Here is a tiny trained network, its code and every weight. The questions are about switching its units off for an input and a class, where a switched-off unit gives its printed mean instead of its output.

import numpy as np


def w(rows, s, z=0):
    codes = np.array(rows[::2]) - 128.0
    scale = np.full(codes.shape[1], s)
    scale[-1] = z or s
    return codes * scale


def norm(h):
    return h / np.sqrt((h * h).mean(-1, keepdims=True) + 1e-5)


def f(y):
    return y / 2 * (1 + np.tanh(0.7978845608 * (y + 0.044715 * y**3)))


def log_softmax(a):
    a = a - a.max(-1, keepdims=True)
    return a - np.log(np.exp(a).sum(-1, keepdims=True))


def net(x, mask):
    res = np.array(x, float).reshape(1, 6) / 4 @ E
    u = 0
    for l in range(4):
        y = f(norm(res) @ A[l][:, :-1].T + A[l][:, -1])
        res = res + np.where(mask[u : u + 8], y, B[l][:, -1]) @ B[l][:, :-1]
        u += 8
    return log_softmax(norm(res)[-1] @ U[:, :-1].T + U[:, -1])


A, B = {}, {}
E = w([
[197,169,146,154,136],'x0',
[193,94,71,74,137],'x1',
[142,70,215,136,203],'x2',
[101,254,164,8,205],'x3',
[145,127,170,91,73],'x4',
[128,126,128,131,129],'x5',
],0.0081)
A[0] = w([
[56,162,167,206,76,4],'L0N0',
[200,112,52,99,118,72],'L0N1',
[90,162,47,130,75,26],'L0N2',
[229,135,114,132,176,125],'L0N3',
[202,157,202,96,15,75],'L0N4',
[13,57,74,81,115,18],'L0N5',
[172,189,52,219,211,58],'L0N6',
[172,254,109,198,61,80],'L0N7',
],0.012,0.0038)
B[0] = w([
[113,199,127,187,170,222],'L0N0',
[180,108,112,81,147,251],'L0N1',
[166,139,173,78,69,218],'L0N2',
[139,113,176,114,152,251],'L0N3',
[2,73,74,130,143,222],'L0N4',
[94,65,173,91,97,229],'L0N5',
[3,74,93,105,112,222],'L0N6',
[151,128,215,88,62,245],'L0N7',
],0.02,0.0034)
A[1] = w([
[150,158,116,142,104,54],'L1N0',
[156,208,71,153,78,5],'L1N1',
[167,134,76,198,5,69],'L1N2',
[106,239,107,175,113,49],'L1N3',
[192,90,51,219,85,87],'L1N4',
[117,213,118,121,153,81],'L1N5',
[126,127,221,201,159,69],'L1N6',
[75,95,169,151,166,112],'L1N7',
],0.012,0.0027)
B[1] = w([
[184,107,119,100,132,102],'L1N0',
[152,94,207,97,147,117],'L1N1',
[173,215,3,89,138,184],'L1N2',
[127,202,166,178,83,171],'L1N3',
[118,197,51,211,219,182],'L1N4',
[122,195,136,85,166,150],'L1N5',
[149,131,202,181,123,224],'L1N6',
[124,114,161,152,24,254],'L1N7',
],0.014,0.0043)
A[2] = w([
[249,21,59,44,204,58],'L2N0',
[175,58,112,240,130,102],'L2N1',
[154,119,47,134,45,8],'L2N2',
[76,80,65,171,88,68],'L2N3',
[183,44,184,110,74,187],'L2N4',
[89,37,130,92,163,39],'L2N5',
[147,56,245,197,219,91],'L2N6',
[146,187,119,103,131,215],'L2N7',
],0.012,0.0013)
B[2] = w([
[116,250,208,253,97,254],'L2N0',
[158,172,97,55,161,196],'L2N1',
[144,134,90,81,101,168],'L2N2',
[61,150,116,77,133,188],'L2N3',
[152,50,180,118,129,252],'L2N4',
[73,124,109,171,133,224],'L2N5',
[135,142,111,42,42,235],'L2N6',
[138,104,171,67,155,146],'L2N7',
],0.017,0.007)
A[3] = w([
[155,151,125,47,213,131],'L3N0',
[143,103,223,195,149,69],'L3N1',
[59,122,230,96,113,254],'L3N2',
[153,101,115,141,141,26],'L3N3',
[205,138,84,238,106,109],'L3N4',
[166,183,23,109,122,135],'L3N5',
[115,146,7,177,83,122],'L3N6',
[181,28,66,234,204,167],'L3N7',
],0.011,0.0023)
B[3] = w([
[149,123,78,68,188,135],'L3N0',
[119,119,172,241,176,158],'L3N1',
[210,64,11,196,211,246],'L3N2',
[74,147,144,118,73,116],'L3N3',
[181,147,189,61,198,145],'L3N4',
[153,81,174,83,220,147],'L3N5',
[115,130,133,45,210,148],'L3N6',
[151,115,53,27,159,124],'L3N7',
],0.012,0.013)
U = w([
[176,201,170,228,134,197],'0',
[192,186,45,24,248,89],'1',
[134,41,119,136,92,251],'2',
[220,78,158,16,13,3],'3',
[2,82,32,117,119,11],'4',
[155,106,120,140,129,209],'5',
],0.008,0.0036)

Each question gives the input, the list of numbers given to net, and the class t.
The units are the neurons (one row each of A and B). Each row of codes is followed by its name. A weight is (code - 128) times the scale printed after its matrix; where a second scale follows, it is the last column's (A, B and U).
mask holds one flag per neuron, layer by layer. A switched-off neuron (its flag False) gives its mean, the last column of its row in B, instead of its output. The means were averaged over made-up inputs and are rounded, as every weight is.
A unit's drop is (log p(t) with every unit on - log p(t) with that unit switched off) / (log p(t) with every unit on - log p(t) with every unit switched off).
The circuit of an input: a set's keep is (log p(t) with only the set's units on - log p(t) with every unit switched off) / (log p(t) with every unit on - log p(t) with every unit switched off). Starting from the 12 units with the biggest drops (on a tie, the unit counted first), units are removed one at a time, each time the one whose removal leaves the highest keep (on an exact tie, the one counted first), for as long as the keep stays at least 0.8.
circuit, biggest first: the units of the circuit, biggest drop first
k most important neurons: the k neurons with the biggest drops, biggest first
k most important neurons of layer l: the k neurons of layer l with the biggest drops, biggest first
input [0,4,2,-5,-4,-2], class 1: circuit, biggest first -> L2N1
input [-5,1,8,2,-5,4], class 3: 2 most important neurons -> L2N6, L0N6
input [-4,-7,-8,-5,4,-4], class 3: 2 most important neurons -> L1N2, L0N2
input [7,-6,2,5,3,3], class 2: circuit, biggest first -> L2N0, L2N1
input [4,-3,3,1,3,-3], class 2: 2 most important neurons of layer 1 -> L1N7, L1N4
input [2,8,-6,0,-2,-2], class 0: 3 most important neurons -> L2N0, L0N1, L1N7
input [-8,-4,2,5,-8,-5], class 2: circuit, biggest first -> L0N5, L1N7
input [2,5,-4,2,5,2], class 0: 4 most important neurons -> L0N1, L0N6, L2N0, L1N7
input [2,7,-4,0,2,-7], class 0: circuit, biggest first -> L2N0, L0N1
input [6,-4,8,-8,-7,2], class 1: 2 most important neurons -> L2N1, L0N7
input [2,5,-6,-1,-1,-4], class 3: 2 most important neurons -> L0N2, L0N7
input [-5,-5,-8,-7,-5,8], class 3: 2 most important neurons -> L0N2, L0N5
input [-6,4,8,-4,4,-3], class 3: 2 most important neurons -> L2N6, L0N1
input [-3,-1,5,-6,2,-5], class 1: most important neuron of layer 0 -> L0N3
input [8,-3,8,-8,-1,-8], class 1: 2 most important neurons -> L2N1, L1N4
input [5,0,-7,-7,7,4], class 1: 2 most important neurons -> L1N2, L0N5
input [-1,0,5,-5,-6,5], class 4: 4 most important neurons -> L0N6, L2N3, L0N7, L1N2
input [-1,-2,-8,2,6,-1], class 3: 3 most important neurons of layer 0 -> L0N7, L0N2, L0N6
input [-7,7,5,2,5,6], class 0: 3 most important neurons of layer 0 -> L0N4, L0N6, L0N7
input [-3,-2,-1,1,-8,6], class 4: circuit, biggest first -> L0N6
input [7,-5,3,5,6,-1], class 2: 4 most important neurons of layer 0 -> L0N4, L0N0, L0N6, L0N7
